Each row has a name. Each question is about the rows just above it. Places in a row count from 0.

[-37 -30  57 -15  11 -15  37  35 -25 -19 -41  10 -34 -43 -33  28 -46 -13
  -1 -45  37  32 -37 -40 -32  74 -32  39  40  32  69 -13  26 -46] -> <113>
[-32 -49  83 -30  30 -34  26  35  47 -35 -34  34 -43 -33 -18  40 -29 -30
  60 -28  52  24 -32 -26 -26  87 -26  78  14  27 107 -33  23 -41] -> <75>
[  5  47 -56  36 -42  49   8   4 -79  54   2 -36  35   7  33   3   5  44
 -70  14 -46  11  12   3   0 -41  12 -44  53   4 -29  33   2   9] -> <64>
[-34 -32  47 -14   8 -13  41  38 -37 -18 -43  12 -38 -38  -9  36 -38 -13
 -16 -35  30  39 -32 -38 -21  74 -27  28  53  36  70 -21  31 -35] -> <83>
[ 42  32 -51  18  -8  22 -45 -42  23  15  43 -15  39  33  14 -42  46  19
  -6  38 -33 -33  37  40  29 -78  41 -41 -49 -39 -79  22 -30  38] -> <97>
[-32 -49  83 -30  30 -34  26  35 -88 -35 -34  34 -43 -33 -18  40 -29 -30
  60 -28  52  24 -32 -26 -26  87  10  78  14  27 107 -33  23 -41] -> <33>
<75> in full: -> [-32 -49  83 -30  30 -34  26  35  47 -35 -34  34 -43 -33 -18  40 -29 -30
  60 -28  52  24 -32 -26 -26  87 -26  78  14  27 107 -33  23 -41]
Shuffled <33> with one entry gone: [-30 -28  40 -49 -88  14  26 -35  34 -34 -32  83 -32 -41 -43 -18  30  24
  23 -33 -26  27  78  60  52  87 -29 -33 -34 107  10 -30 -26], missing -> [35]
One entry of <64> was changed: [  5  47 -56  36 -42  49   8   4 -79  54   2 -36  35   7  33   3   5  44
 -70  13 -46  11  12   3   0 -41  12 -44  53   4 -29  33   2   9]. Where, and from what? -> 19, [14]
Move every entry of [ 24 -32] by +1 step of 1. -> [ 25 -31]
key -> tag
[39] -> z_656
[-33] -> z_956
[43] -> z_280
[-14] -> z_277
[-15] -> z_443
[42] -> z_7
[-34] -> z_759
Join <97> by its entry at place 0: -> z_7
<64> in full: -> [  5  47 -56  36 -42  49   8   4 -79  54   2 -36  35   7  33   3   5  44
 -70  14 -46  11  12   3   0 -41  12 -44  53   4 -29  33   2   9]
Whose row is [-34 -32  47 -14   8 -13  41  38 -37 -18 -43  12 -38 -38  -9  36 -38 -13
 -16 -35  30  39 -32 -38 -21  74 -27  28  53  36  70 -21  31 -35]? -> <83>

[-28   5  54  31] -> <91>
[ -6   0  58 -21] -> <31>
[-110   30  107   46] -> <25>
[58] with +1 step of 1 on every entry: -> [59]
key -> tag
[-1] -> z_439
[5] -> z_724
[6] -> z_578
[1] -> z_469
[0] -> z_558
[30] -> z_854
The tag of <31>, keyed by place 1: -> z_558

[  58   47   32  -48    8   -3   25 -117  -25   82   -5   24  -24   78
  -38]  <89>
[  8  69 -39  -9  44 -55 -78 -29   7 110  11  66  51  70  16]  <51>
[  28  -97   -7   12   17   40   44   41   45 -111   -7  -40   -7  -79
   27]  <5>
[-57 -57  34  85 -61   7 -29  74  30 -63   8 -38 -11 -66 -33]  <118>
[ -53  -62    0    7   20    2  -24   59   91 -124  -12  -50  -13  -69
   30]  <26>
<118> in full: -> [-57 -57  34  85 -61   7 -29  74  30 -63   8 -38 -11 -66 -33]
[41] with -1 step of 1 on every entry: -> [40]
Move every entry of [-39  -9  44] by -1 step of 1. -> [-40 -10  43]
Table of tags by key:
[69] -> z_89
[-78] -> z_551
[-57] -> z_968
The tag of <51>, keyed by place 1: -> z_89

[ -82 -124   70   60   68  -49  -63  -34   30  -54  -38   92 -113  -98
  -86  105   80   53  -37  101  -14   57   52  -78  -33   -5] = <121>
[  45 -114  -59   93    3   96 -103  -74  -53  -42   99   42    4 -110
 -121  -99   33  -68  121  -34  -21  -96   26   60  106  119] = <117>
[  96  -70  124   37  -60  -23  124  -37 -112   23  117   45  -72   23
 -101  -25   94  -20  -56  -92  -24   19   62   72   22  -42] = <119>
Shuffled <119> with one entry gone: [ -72  -23  117  -92   23  124   94   19  -70  -56  -20   23  -60   62
   37  -25   96 -112  -24   72   45  -42  124  -37 -101], missing -> [22]
Shift each entry of [  42    4 -110 -121] by +1 times 1: -> [  43    5 -109 -120]
key -> tag
[-34] -> z_571
[29] -> z_284
[30] -> z_503
[-53] -> z_920
[-14] -> z_221
[-112] -> z_130
Join <121> by its entry at place 8: -> z_503
One entry of <117> was changed: [  45 -114  -59   93    3   97 -103  -74  -53  -42   99   42    4 -110
 -121  -99   33  -68  121  -34  -21  -96   26   60  106  119]. Where, and from what? -> 5, [96]

[ 68 -25 -24 -36]  <55>
[-36  53  64 101]  <182>
[ 60  71  71 105]  <54>
[ 60   9  71 105]  <163>
[ 41  49  66 123]  <142>
[ 81  -2   7 116]  <60>
[ 81  49  66 123]  <71>
[-42 -41 -39 -80]  <141>
[ -7  14   7 -14]  <138>
Shift each entry of [60 71 71] by +1 times 1: -> [61 72 72]
Move every entry of [41 49 66] by +1 step of 1. -> [42 50 67]
<55> in full: -> [ 68 -25 -24 -36]
<182> in full: -> [-36  53  64 101]

[  4 100  31 116 117]  <65>
[   9  -45 -104  -62  -96]  <57>
[ -1 -28 -15 -24 -35]  <143>
[-4  4 34  3 25]  <136>
[ 14  76 -65 -26  42]  <37>
Which entry of <65> is missing from [  4 100 116  31]? -> [117]
key -> tag
[-96] -> z_252
[-26] -> z_418
[-45] -> z_892
[-62] -> z_104
The tag of <57>, keyed by place 3: -> z_104

[  5 -26 -41  21 -10] = <69>
[-100   -8   45  -57  -26] = <36>
[ -7  23 -11  24  41] = <112>
[-7  3  2 59 77] = <48>
[ 47  23 -11  46  12] = <148>
[ 47  23 -11  24  41] = <135>
tags:
[3] -> z_542
[-41] -> z_236
[2] -> z_60
[-40] -> z_138
[-11] -> z_872
Join <48> by its entry at place 2: -> z_60
The row with [ 47  23 -11  24  41] is -> <135>
Whose row is [  5 -26 -41  21 -10]? -> <69>
<148> without one entry, shuffled: [ 23 -11  12  46]. Gone: -> [47]
Which entry of <48> is missing from [-7 59  3 77]? -> [2]
Whose row is [ 47  23 -11  46  12]? -> <148>

[ 80  -2  19  72  45  39 -39] = <108>
[ 31 -92 -47 -36  76  92  75] = <14>
[ 12 -91 -66 -19  67 103   2] = <199>
[ 80  -5  19  72  45  39 -39] = <161>
[ -1  40 -17  60 -46 -18 -51] = <120>
[ 84  -5  -1  72  30  38 -54] = <146>
[-10 -87 -83  -3  53 107  -9] = <126>
[-10 -87 -83  -3  53  16 -81] = <158>
[-32 -78 -97  11  36 106 -19] = <202>
[ 12  -4 -66 -19  67 103   2] = <20>
[ -5  34 -19  71 -34  -3 -51] = <30>
One entry of <14> was changed: [ 31 -92 -47 -37  76  92  75]. Where, and from what? -> 3, [-36]
Table of tags by key:
[-3] -> z_93
[-10] -> z_809
[-2] -> z_801
[-83] -> z_762
[-18] -> z_380
[72] -> z_192
[11] -> z_377
[-19] -> z_361
Join <126> by its entry at place 3: -> z_93
Shuffled <14> with one entry gone: [ 92 -47 -36  75  31 -92], missing -> [76]
Where do [-10 -87 -83  -3  53 107  -9] appear? -> <126>
Changed <126>: [-11 -87 -83  -3  53 107  -9]. Place and old value: -> 0, [-10]

[-13 -48  -3 111] = <76>
[-62  52  14  64] = <73>
[10  9  0  6] = <63>
<63> in full: -> [10  9  0  6]
Table of tags by key:
[-48] -> z_155
[-62] -> z_26
[52] -> z_95
[51] -> z_645
[13] -> z_515
[53] -> z_204
[9] -> z_112
[14] -> z_433
The tag of <73>, keyed by place 1: -> z_95
One entry of <73> was changed: [-63  52  14  64]. Where, and from what? -> 0, [-62]
<76> in full: -> [-13 -48  -3 111]
Changed <76>: [-12 -48  -3 111]. Place and old value: -> 0, [-13]
Changed <63>: [9 9 0 6]. Place and old value: -> 0, [10]

[-15  15  36 -60] -> <213>
[  1  -8  73 -38] -> <88>
[ 20 -22 -22  53] -> <128>
[ -5  -3 -23  36] -> <187>
[ 17 -20 -22  55] -> <166>
[  4  -6  21 -10] -> <4>
[-60  46 -21 -31] -> <133>
[-27   3  62  -8] -> <106>
[ 48 -51  97   1] -> <189>
[-60  49 -41 -28] -> <28>
[ 22  -8  -3 -27] -> <94>
[  1 -12  29  18] -> <123>
tags:
[29] -> z_30
[35] -> z_784
[36] -> z_976
[-22] -> z_344
[-23] -> z_595
[-21] -> z_664
[73] -> z_420
[-24] -> z_310
Look up the entry of <187> at place 2 in the table: -> z_595
The row with [  1 -12  29  18] is -> <123>
<4> in full: -> [  4  -6  21 -10]
[ 20 -22 -22  53] is in which row? -> <128>

